Below are the code and all the weights of a small trained network. Each question names an input and a class and asks about switching units off, where a switched-off unit gives its printed mean instead of its output.

import numpy as np


def w(rows, s, z=0):
    codes = np.array(rows[::2]) - 128.0
    scale = np.full(codes.shape[1], s)
    scale[-1] = z or s
    return codes * scale


def norm(h):
    return h / np.sqrt((h * h).mean(-1, keepdims=True) + 1e-5)


def f(y):
    return np.maximum(y, 0)


def log_softmax(a):
    a = a - a.max(-1, keepdims=True)
    return a - np.log(np.exp(a).sum(-1, keepdims=True))


def net(x, mask):
    res = np.array(x, float).reshape(1, 8) / 4 @ E
    u = 0
    for l in range(2):
        y = f(norm(res) @ A[l][:, :-1].T + A[l][:, -1])
        res = res + np.where(mask[u : u + 13], y, B[l][:, -1]) @ B[l][:, :-1]
        u += 13
    return log_softmax(norm(res)[-1] @ U[:, :-1].T + U[:, -1])


A, B = {}, {}
E = w([
[163,132,85,121,91,41,127,244,128,86,64,135],'x0',
[133,127,127,127,130,125,128,124,130,126,128,132],'x1',
[131,126,126,125,128,127,129,128,129,135,128,131],'x2',
[127,130,134,125,131,131,129,130,126,123,126,125],'x3',
[156,119,128,108,146,117,14,128,203,140,143,72],'x4',
[133,127,126,130,128,132,129,130,127,126,131,125],'x5',
[125,125,127,130,128,130,127,127,129,123,124,126],'x6',
[135,115,153,59,7,114,128,89,105,112,133,110],'x7',
],0.016)
A[0] = w([
[173,123,87,172,147,106,177,193,114,129,107,168,91],'L0N1',
[156,135,114,77,136,90,2,164,188,163,136,91,26],'L0N2',
[158,119,119,82,94,100,148,140,110,120,137,126,40],'L0N3',
[99,143,130,168,238,167,117,127,167,129,149,151,117],'L0N4',
[115,144,110,116,129,116,134,134,132,122,145,129,68],'L0N5',
[119,120,121,141,136,136,152,132,118,155,134,106,62],'L0N6',
[149,128,157,119,107,160,117,109,131,128,121,116,33],'L0N7',
[132,145,108,106,124,90,81,175,156,142,115,106,2],'L0N8',
[124,134,158,113,91,162,111,72,103,125,152,114,5],'L0N9',
[76,148,164,131,156,204,189,12,69,193,190,169,158],'L0N10',
[144,105,146,115,153,138,51,77,202,138,174,82,109],'L0N11',
[126,112,164,128,156,182,82,53,169,162,187,80,117],'L0N12',
[142,126,135,95,80,121,105,98,124,144,126,87,24],'L0N13',
],0.0078,0.0058)
B[0] = w([
[67,165,133,130,170,104,151,161,127,116,205,164,185],'L0N1',
[192,55,165,205,121,172,209,100,215,76,149,60,208],'L0N2',
[113,121,142,172,102,213,143,113,95,121,81,135,148],'L0N3',
[161,111,127,188,155,140,149,144,95,161,50,99,212],'L0N4',
[130,127,129,124,122,145,136,129,116,113,116,129,128],'L0N5',
[144,133,115,128,133,113,116,141,124,115,118,116,131],'L0N6',
[81,143,88,121,125,111,133,124,146,102,156,103,133],'L0N7',
[119,69,159,151,131,156,233,93,137,108,144,123,158],'L0N8',
[102,147,101,115,92,97,119,118,167,97,178,126,150],'L0N9',
[225,48,125,175,114,77,151,167,254,58,119,35,252],'L0N10',
[121,188,99,102,147,132,76,104,45,167,111,186,211],'L0N11',
[60,197,105,76,128,132,95,145,27,163,111,208,216],'L0N12',
[68,147,133,117,125,104,128,106,154,89,181,128,149],'L0N13',
],0.0075,0.011)
A[1] = w([
[134,106,161,138,157,141,156,130,142,122,109,129,37],'L1N1',
[113,181,90,137,188,128,88,136,111,193,129,160,41],'L1N2',
[153,101,153,74,66,115,111,97,142,128,146,106,122],'L1N3',
[89,144,115,122,107,109,158,156,69,131,120,181,44],'L1N4',
[143,125,148,86,10,109,141,123,134,106,142,113,129],'L1N5',
[131,113,141,152,169,154,125,131,158,120,121,127,49],'L1N6',
[125,136,141,52,97,113,102,123,94,149,130,146,4],'L1N7',
[122,101,159,158,164,139,169,148,146,121,118,125,22],'L1N8',
[40,183,116,109,167,116,143,171,96,138,155,192,41],'L1N9',
[96,154,121,113,119,115,139,148,62,127,110,185,61],'L1N10',
[113,149,146,34,86,141,100,87,91,142,147,142,52],'L1N11',
[91,140,142,64,70,124,142,130,51,132,94,172,8],'L1N12',
[100,172,115,118,141,133,81,100,92,170,129,130,150],'L1N13',
],0.013,0.0033)
B[1] = w([
[146,145,89,126,114,106,79,154,138,124,133,120,165],'L1N1',
[128,72,201,84,22,163,172,88,76,150,87,132,192],'L1N2',
[62,132,120,126,106,119,155,115,158,88,147,206,210],'L1N3',
[132,143,169,107,157,159,104,107,84,184,101,150,176],'L1N4',
[112,76,187,87,96,227,131,47,97,139,90,105,248],'L1N5',
[173,142,124,113,131,101,141,143,119,152,120,101,187],'L1N6',
[151,183,97,167,194,57,123,194,144,131,157,124,155],'L1N7',
[136,156,90,146,137,90,74,154,152,145,167,145,194],'L1N8',
[63,111,149,102,89,134,158,92,159,75,188,179,172],'L1N9',
[114,169,130,130,180,122,79,122,97,170,133,157,167],'L1N10',
[128,174,38,172,196,52,113,246,155,118,171,122,179],'L1N11',
[229,123,111,159,171,143,79,121,116,189,90,23,178],'L1N12',
[138,185,119,70,108,137,84,95,97,134,118,95,173],'L1N13',
],0.011,0.012)
U = w([
[210,109,91,218,179,69,158,190,202,129,127,92,214],'0',
[156,145,170,86,132,180,88,87,29,204,73,109,157],'1',
[99,43,167,92,11,165,165,71,174,61,129,106,179],'2',
[79,225,58,75,115,85,62,114,138,112,190,123,63],'3',
[33,184,142,131,172,87,154,172,89,146,146,249,4],'4',
],0.014,0.0022)

Each question gives the input, the list of numbers given to net, and the class t.
The units are the neurons (one row each of A and B). Each row of codes is followed by its name. A weight is (code - 128) times the scale printed after its matrix; where a second scale follows, it is the last column's (A, B and U).
mask holds one flag per neuron, layer by layer. A switched-off neuron (its flag False) gives its mean, the last column of its row in B, instead of its output. The means were averaged over made-up inputs and are rounded, as every weight is.
A unit's drop is (log p(t) with every unit on - log p(t) with that unit switched off) / (log p(t) with every unit on - log p(t) with every unit switched off).
The circuit of an input: a set's keep is (log p(t) with only the set's units on - log p(t) with every unit switched off) / (log p(t) with every unit on - log p(t) with every unit switched off). Starting from the 12 units with the biggest drops (on a tie, the unit counted first), units are removed one at a time, each time the one whose removal leaves the highest keep (on an exact tie, the one counted first), for as long as the keep stays at least 0.8.
units of the circuit, in order: the units of the circuit, biggest drop first
k most important neurons: the k neurons with the biggest drops, biggest first
k most important neurons of layer l: the k neurons of layer l with the biggest drops, biggest first
drop when u is switched off: that unit's drop, to one decimal
input [4,-8,-8,-8,-3,-6,6,-7], class 4: units of the circuit, in order -> L0N10
input [0,4,6,-6,6,5,5,-1], class 1: 2 most important neurons -> L0N11, L0N10
input [1,-2,-5,-4,0,2,2,-3], class 4: 3 most important neurons of layer 0 -> L0N10, L0N2, L0N1
input [5,-6,-8,-5,0,8,-1,6], class 1: 3 most important neurons -> L0N10, L0N2, L1N12
input [-5,8,1,7,0,-6,-1,-8], class 0: 2 most important neurons -> L0N10, L1N5
input [-5,6,5,-2,-7,-7,-4,1], class 2: 4 most important neurons -> L0N10, L1N11, L0N4, L1N12
input [0,8,-3,0,-7,4,2,-8], class 0: 4 most important neurons of layer 0 -> L0N12, L0N11, L0N10, L0N4
input [-2,4,-3,3,3,3,8,1], class 3: 2 most important neurons -> L1N11, L1N5
input [-5,7,5,-8,1,-3,-7,6], class 3: 3 most important neurons -> L0N12, L1N11, L0N2
input [-7,8,-3,-5,1,-6,-8,1], class 3: units of the circuit, in order -> L0N12, L0N2, L1N5, L0N10
input [6,3,-2,-6,1,-6,-8,2], class 2: 2 most important neurons of layer 0 -> L0N12, L0N11
input [1,8,-6,1,-5,2,-2,0], class 4: 2 most important neurons -> L0N2, L0N1
input [3,-8,-8,3,-1,7,4,-6], class 4: 2 most important neurons -> L0N10, L0N2
input [-7,8,-1,-1,-4,2,-4,-6], class 0: most important neuron of layer 0 -> L0N10
input [-5,-4,5,6,4,8,-3,1], class 3: 2 most important neurons -> L1N11, L1N5
input [3,6,2,-8,-3,-1,-8,4], class 1: drop when L0N10 is switched off -> 0.5
input [3,-4,-7,4,-4,1,5,-5], class 4: drop when L0N10 is switched off -> 0.3
input [3,-6,-3,-3,-3,-2,-1,-8], class 4: drop when L0N10 is switched off -> 1.1
